j943-j515: [  21   36  -83   56   95  -61  244   -8  101 -105   21  -44 -117   45
 -142  -68   50   65  -60   74 -245   14 -103  -45  131    2  115  174
  -40  -31   13]
j125-j30: [ 117  133  142 -124   29  -90  164  208 -346   20   19  110  -45   62
  -20  -12  204   99 -131  102 -227 -163   52  278 -331  -33    1  -82
   95 -119 -262]
j319-j913: [ -22  122 -348   15  157 -217   95  -40  -13  -51  -15  -19 -169  151
 -237   11   62   16 -152  -15 -140  -96 -226 -244  212 -110 -213  104
  294  212   23]
j943-j515: [-195  -77  113 -110   -7  134  -64   27  -29  231 -154   26  109   71
  -66  303  -94  169  -34    4   68  -93  -29   61 -135  143  -74  -46
   62 -181 -116]
j319-j913: [ -87 -129 -223  -91  125   21  -78  -20  267  -11   58  149 -203  147
  111 -152  -57  -73   35   89   32  142 -178 -291  256  -19   43  -78
   -4  199  313]
j943-j515: [-188  152    2  101   63  -42   56   60  -59 -168 -154 -148  -76   59
 -357  299  -46  253 -145   61 -291   39  246  167 -110  -78 -110  -13
   86 -345 -239]
j125-j30: [ 136  -56 -110  -31   40  -65   27   62  -69   42  -41   59  -59   27
  -59  -35   62  -49  -79   34   -1   60 -186  -61   93   27   14  -77
   -1  127  -11]
j441-j643: [ 151 -110  471 -152 -269  311 -209  -40  -84  214  103  272  328 -382
  555 -176  -29 -254  266  -55  483  -47  155  257 -309  183  260  -23
 -348  -79  -38]
j943-j515: [-141  -38  408 -102 -206  414 -149 -204  104  205   89  141  362 -332
  459  -36 -158 -224  281  -90  453 -138  246  154 -245  154  142  210
 -156 -153    9]
j267-j152: [ 101  124  210  -24  -90   57   54  -25 -135   30  100  115  170 -170
  255 -142   88 -149   74  -43  102 -148  173  140 -271   24   33  185
  -32  -67 -153]
j267-j152: [  69 -114  541   -9 -330  356   -9 -109  134  -10  188  -88  264 -387
  411 -234  -40 -144  334  -41  210  -38  293  352 -152   70  404  113
 -438 -193   96]
j125-j30: [   5  -49  158   21 -128   63 -239   77  -65    2    2  -42  124   -2
  213    2  -16  -63   87  -57  165  100  310   92 -221  -39  -93 -214
  -51  -69  -22]
j125-j30: [-149   94  329   37 -124  155  -14   58  -76  -76  -86 -245  123 -116
 -203  193  -19  202  -33    9 -116   56  400  389 -214  -58   65  -78
 -135 -481 -256]
j943-j515: [ -70  -33  -82   60  246  -62 -109  127  -39   58  -77  -11  -38  205
 -227  123 -109  164 -146   54  -14  418  -17  -14   38   39   84 -388
  -89  -97   13]
j319-j913: [ 101 -170   39  -77  -51   95  -17   29   10   73    0  155  -13  -48
  192  -44  -21 -108   79   66   94    1 -121   11   -6  107  114  -60
  -86  118   87]
j267-j152: [  46 -168  326  -90  -80  234 -252   -1   56  186   51  258  195 -211
  348  -88 -148  -59  195    3  386  226   41  140 -126  216  351 -211
 -452 -128   89]
j267-j152: [ -48  151  335  -40   56   68   39  -27   73  211  253  -58  324   34
  246 -355  107   18   63 -143  180   91  180    8 -186   40  206  120
 -243 -228   -5]
j943-j515: [  91  139    2  -33   28 -165   31  145  -83  -65   45  -83  -57  100
 -115 -191  226   89 -141   -5 -151   85   71    6  -16 -141  -28  -79
  -57 -113 -121]
j125-j30: [  50 -303  110  147  -57  100  -39  -75  290   11   29  -55   55  -60
  139   -4 -218   69  226   -9  101  218 -129  -30  184  217  349  -65
 -415   32  310]
j125-j30: [  92   87  -23   86  -56 -122  217   91   52 -360   24 -131 -242   -8
 -142 -119  159   97  -46  119 -438  -17  147  110   42 -162   57  113
  -80 -139  -62]
j125-j30: [ -96   -2  197 -130  -32  175 -216   99 -172   79 -162  233   45 -140
   -8  248 -106   64  -35   99  127   95  177  273 -262   82   43 -250
 -102 -296 -230]
j319-j913: [ 299  -60 -210  267 -179 -300   25  -66 -118 -166  -24 -289  -16  -48
 -118   65   38  -41   54 -180  -50 -175 -167  -84  190  -71 -212   54
  131  387   70]
j319-j913: [  84    8 -170   89  137  -13  164  -46  159 -165  105    7 -135    2
    4 -253   20 -181  -14   86 -103  210  -48 -137  220  -57  164   95
  -60  139  154]
j319-j913: [ -45   -9   47   41  -76  138  101 -147  114   -1   41 -157   96 -122
    3  -33  -33 -113   71  -51   51  -83   22    6  103  -10   44  215
   23   27   52]
j441-j643: [ 365    5 -118   49  118 -210   21  135 -255  -40   84  268  -75   17
  176 -213  100 -188  -39   55   27  153 -126  -17  -94   32   81 -184
  -42  279   -2]
j943-j515: [-249   47  258  -70 -153  116 -130  -10  -31    3  -72 -148   52  -82
 -158  281  -92  299   43  -28  -43 -167  199  296 -138  -46  -26  -97
  -25 -334 -101]
j267-j152: [ -92 -159 -156   77   47 -118 -218   94  -24  -31 -177   91 -136  199
  -39  371 -198  198   15   40  -44   54  -27  -66  -68   80 -192 -289
   99   54   71]
j319-j913: [-264   64  -81  113    0  -67  -14  -55   73  -91  -82 -265  -32  159
 -228  291  -99  231  -20  -68 -174 -140  141  -33    1  -95 -266   58
  241 -103   -3]
j441-j643: [ 215 -328 -231  273  -99  -84 -286  -36  106 -143  -73   -7  -46  -20
  208   80 -228 -209  198  -60  225  266  -51 -211  184   78  -68 -254
  -95  412  310]
j267-j152: [-124  -90  -88  100   98  -41 -163  -46  164   37  -20  -95    6  120
 -102   98 -179  142   30  -63   92  228  -69 -146  178   42   33 -182
  -97   19  196]
j125-j30: [-152 -230   29   81   89   59 -260   21   84  273  -80  -23  208  244
  142  235 -247   94   82 -100  284  232    7 -157  -94  211  -67 -274
  -34   23  153]
j319-j913: [-262  204  179 -198   35  182  -23   26   36   50   -7  164   50  -21
   70  -31   67   24  -68   72   -5  -48  306   77 -253  -47  -47  144
   23 -401 -231]
j125-j30: [  77  171   76   24  -28  -18   67   39  -17 -188   67   -6  -30 -115
    6 -212  143  -71  -40   36 -112   82  240   97  -67 -127   66   94
 -119 -176 -141]
j441-j643: [-268  183  284 -110 -139  230  -37 -206  138  146   89 -157  283 -189
   36  -59    7   12   80 -165  210 -212  206   63  -48  -51  -12  315
  -21 -285  -86]
j267-j152: [ -91   44 -214 -136  154   -2   37   98 -109  -20 -169  303 -222   95
 -106  195    0  -18 -174  196 -151  -50  -64  -42  -84    8 -169  -17
  262  -15 -167]
j125-j30: [  90 -192 -257  167  -23 -147   73   38  233 -278   55 -216 -264  211
   31 -121   17  -28   76   50 -261   83  -43 -212  262 -123  -56  -51
   43  290  334]
j125-j30: [ 107 -341 -329  332    2 -306 -159  138   54 -245 -112 -352 -258  355
 -189  271 -174  211   49  -13 -227  248  -99 -136  242  -59 -166 -509
   66  356  363]
j267-j152: [ -80 -217 -133  -21   90  -10 -220  151   97   31  -82   40 -128  278
   54   86  -93   61  -14   78   22  276    0 -153   37   18  -73 -388
   -4   70  182]
j125-j30: [  15  -30  227  -25    7   61  -26   61 -133  210   92  -29  226   85
  200  -38    8    0   53  -68  147   11   95  117 -259   80   52 -130
  -20  -24   -9]
j441-j643: [ -75  300  -92  -10   72  -62  152  -30  -72 -111    7  -21  -30   -8
 -145  -60  151  -65 -157    1 -156 -125  167  -29  -69 -164 -195  278
  240 -121 -241]
j125-j30: [ 195 -175  214  103 -187   49  -60  -25   61   51  151 -193  206  -75
  283 -216    8 -108  211 -135  199   76   50   46    5   50  173  -73
 -256  129  197]
j319-j913: [-327 -159  186   57 -267  336  -71 -322  370   76   20 -421  235 -157
   29  171 -241   10  270 -182  212 -219  100    1  204   10  -12  249
   14  -36  256]
j267-j152: [  71 -119  104   30  -75   66 -221  -25  -19   92   21  135  145  -93
  288   -1 -122 -117  157  -66  300   87   52    4 -113  116   45 -134
 -135   84   85]
j441-j643: [ 282 -269 -220  150  -37 -203 -167  118  -63 -144  -66   33 -196   69
   36   58  -80  -28   62   37   -7  198 -189  -71  152   28   -1 -390
  -84  361  221]
j319-j913: [ -43  -60  -44  -20  132   33  -69  180  -86 -108 -156  280 -198   70
  -24  207 -105   65  -81  233 -148  223  118  125 -181   65   43 -269
  -35 -157 -104]
j943-j515: [ -41  -46  -46  -29   33    2 -136   31  -62  107 -128  113   27   27
  -40  185  -79   39  -45   -2  111   46  -55  -38  -45   87  -90 -113
   31  -21  -73]
j943-j515: [ 128 -485   -2   58  -66  181 -245   16  321   67   87  108   29   82
  566 -210 -185 -284  302   31  332  367  -42 -238  118  178  205 -280
 -297  337  501]
j943-j515: [ 128   11 -263   40   13 -212   67   90  -20 -133  -64  -62 -179  142
 -127  -50  159  -23 -127   20 -195  -17  -92 -186  129 -109 -210   30
  148  150  -37]
j943-j515: [ 119  185  -49   20   83 -200   -5   69 -222  -18  -61  224  -11  -39
  -70   44   71   61 -119   -4  -34  -18  -20   18 -161   38  -73   33
   -2  -85 -258]
j441-j643: [ -96  344 -177  -55  155 -151  242   45 -101 -154  -14  -96 -176   98
 -393  -50  227   82 -290   65 -361 -102   63   -9   43 -246 -180  192
  281 -156 -261]
j319-j913: [  40  -42   42  122 -121   74  103 -112  157 -188   23  -84  -26 -184
   39  -34  -57  -67  127   17  -76  -36   71   53   98    4  123  210
 -127  -16   69]
j441-j643: [ 225   65 -251  126  -74 -364   -4   86 -140 -312  -79 -164 -287  -17
 -382   48  124  167 -121   -8 -296  -31 -144   21  242 -199 -124 -143
   22  131  -41]
j441-j643: [ 286   34 -360  105   14 -342 -169    4 -157 -180  -47   47 -215  -88
 -238  -27   28  -46  -87  -56   34  108 -289 -135  324 -127  -99 -228
   14  355   63]
j267-j152: [ 389 -202 -330  315   -3 -295 -209   69 -121 -229  -65   67 -140   17
  101   36 -115 -192   72  -28   84  291  -95 -161  117   22  -98 -331
  -37  470  180]
j319-j913: [ -91  -79 -174  -99  -12    8 -144   58   41 -125 -153  206 -270   12
  -53  185  -74   41  -27  150  -90  -23  -40  -39   57  -34 -124 -130
   88   14   19]
j441-j643: [-152   24  -44   63  -59   62  153 -151  137  -22    2 -291   49   17
 -131   81  -18    4   20  -77  -86 -207   13  -63  129  -65 -128  279
  204   26   43]
j943-j515: [  35   59   77    1  -98  -29 -151  -49  -85  -50  -39  200   11 -220
   63  105  -82   42   83  -26  108 -103   27  112 -101   51   11   11
 -106  -69  -85]
j441-j643: [ -65  164  110   32  -66   40  226 -152   74   -5  126 -202  141  -76
    3 -125   93  -28   41 -107  -62 -257   82   12   -8  -62  -16  408
   85  -68  -47]
j125-j30: [  72  116  -83   -7   -2 -129 -101    6 -148  -47  -65  153  -47 -102
  -79   64   17   11  -61  -20   40  -45  -40    7  -25  -23  -99  -21
   29    6 -139]
j441-j643: [ -20  -31   61 -110   49  -41 -217  208 -226  110  -62   97  -16  161
    5  119    9  122  -82   41   48  117   79  123 -222  -15  -83 -438
   38  -65  -78]
j943-j515: [ 118   94    4  -39   89  -35  -10   80 -204    5  -59  262  -23 -105
  -33   15   26  -45 -104   83   24  105  -13  109 -128   56   76  -81
  -67  -77 -204]
j441-j643: [ -26  311  -27 -151   62 -115  241   15 -187  -29    0   83 -103  -46
 -257  -15  213  117 -199   49 -256 -315  -83  101  -63 -109  -82  261
  194 -148 -295]
j267-j152: [  64  -59  535 -134 -160  272  -46  -14    4  237  279   99  352 -152
  600 -348   43 -153  272  -74  330  -44  219  223 -350  125  320   15
 -314 -108   88]
j267-j152: [ -21  -33 -248  224  -23 -152 -104 -141   46  -90  -78 -196   -4   24
 -157  215 -156   10   40 -147   55  -35  -76 -181  198  -34 -237   24
  180  233  117]
j441-j643: [ 218    6   46  -66   -4   41  -69  -45  -27   50  174  351   71 -179
  443 -352   42 -338  133   -2  289   52  -35  -71  -77   65  157   55
 -148  204   89]
j267-j152: [ 135   90  225 -130   12   35  289   71  -37   80  171    8   62  -28
   78 -343  250   -1  -42   47 -127  -63  -48  130  -78   13  273  167
 -178 -130  -87]
j319-j913: [  87  -47 -103   -7   34  -64   48  162 -154 -133  -96   55 -206   75
 -110  105   42   18 -102  155 -222   46    5  113  -55  -51  -43 -196
   97   37  -74]
j319-j913: [-113  -72  249  -29 -129  266   66  -63  119   67   37  -58  172  -72
  243   -6  -40  -91  143    1   67 -109  216  103 -174   73   58  190
  -33 -141    0]
j943-j515: [ 434 -181   13  -63  -40   55  239   91  -11  -99  197  274 -138 -116
  450 -488  181 -407  119  188  -44   53 -153   22   11   55  335   49
 -187  342  175]
j267-j152: [ 167  -48 -289   81  185 -294   73  140 -121  -39   -1   54 -185  286
  -61  -12   60   40 -110   45 -176   76 -225 -175   51   -5 -105 -175
  156  290   86]
[  23   35  469 -118 -291  231   33  -63   62    9   84  -12  172 -369
  155 -145   71   48  165  -23   70 -173  164  329 -124   46  300  204
 -385 -349 -115] | j319-j913
[  57 -347   19  273 -189   85 -117 -199  217  -15   44 -155  153  -67
  343  125 -309 -134  373 -143  244  -39  -30 -101   85  174   30   34
  -69  347  400] | j267-j152
[ 254   20 -103   23   27  -91  262   69   -5 -183  113   73 -162    4
  124 -321  203 -202  -25  115 -221    0  -41  -49   38  -67   92  158
   -9  165   22] | j319-j913
[ 128   16 -367   45   40 -155  145  -44 -107 -128   -3  121 -188   74
   88    8   55 -264  -22   40 -113 -275 -153 -205   35  -78 -310  198
  461  454   49] | j441-j643
[ 223 -145 -333   43   -1 -152  145    3  102 -148   29  -96 -254   75
  -83 -185  112 -143  -31   50 -160    4 -330 -233  397  -94  -13   22
   81  416  233] | j125-j30
[  88  -64  477  -96 -221  444 -283 -187  173  158  234  360  410 -493
  804 -437 -106 -496  385  -85  694  169  329   86 -235  175  376  136
 -504  -91  105] | j943-j515
[ -52 -197  351  -26 -186  254 -158 -101  217  169  121  -33  261 -134
  379 -110 -132  -30  289 -101  322   33   95   62  -60  155  246   -6
 -338  -78  215] | j441-j643
[-131 -116   84  -86  -21  180   -8 -170  263  172  132   12  105  -29
  211 -124 -102  -53  174  -58  206  -79 -147 -130  144   94  154  142
  -84   95  274] | j441-j643
[ -94  129  130   30  -51   -5  239  -94  134 -195   67 -126 -107 -141
 -208   -3    8  253   39   45 -314 -187    3  188   95  -50  214  265
 -150 -245   -9] | j943-j515
[ 290 -298 -155  187  -54 -201 -216  147  -44  -48  -81 -105  -58  129
   20   38  -52    1   40  -46   77  313 -139 -112  146   54  -16 -438
 -164  290  189] | j125-j30
[-110  -23  -90  116  -18   13   89  -65  213 -217    3 -259 -136   30
 -181   21  -49   67   20   30 -213   45   72  -27  219 -120   15   68
   10  -27  137] | j943-j515
[-149 -266  -95   86   -1  151   53 -180  319  107  107  -95   81  189
  369    2 -194 -180  251  -60  132 -132  -74 -296   82  113  -83  195
  207  356  421] | j441-j643
[-142   65   52 -186  141   56  146    0  -59  168   23  197  -37   63
  -38   74   -9  135  -58   91  -79 -193 -183   69  -93   88   85   76
  106  -71  -43] | j267-j152
[ -62   57  122  127  -74   73 -108  -55   53 -137  -52   30   76 -170
   58  101 -123    1   86  -15   52   91  297  104 -135   28   21   66
 -152 -233 -102] | j267-j152
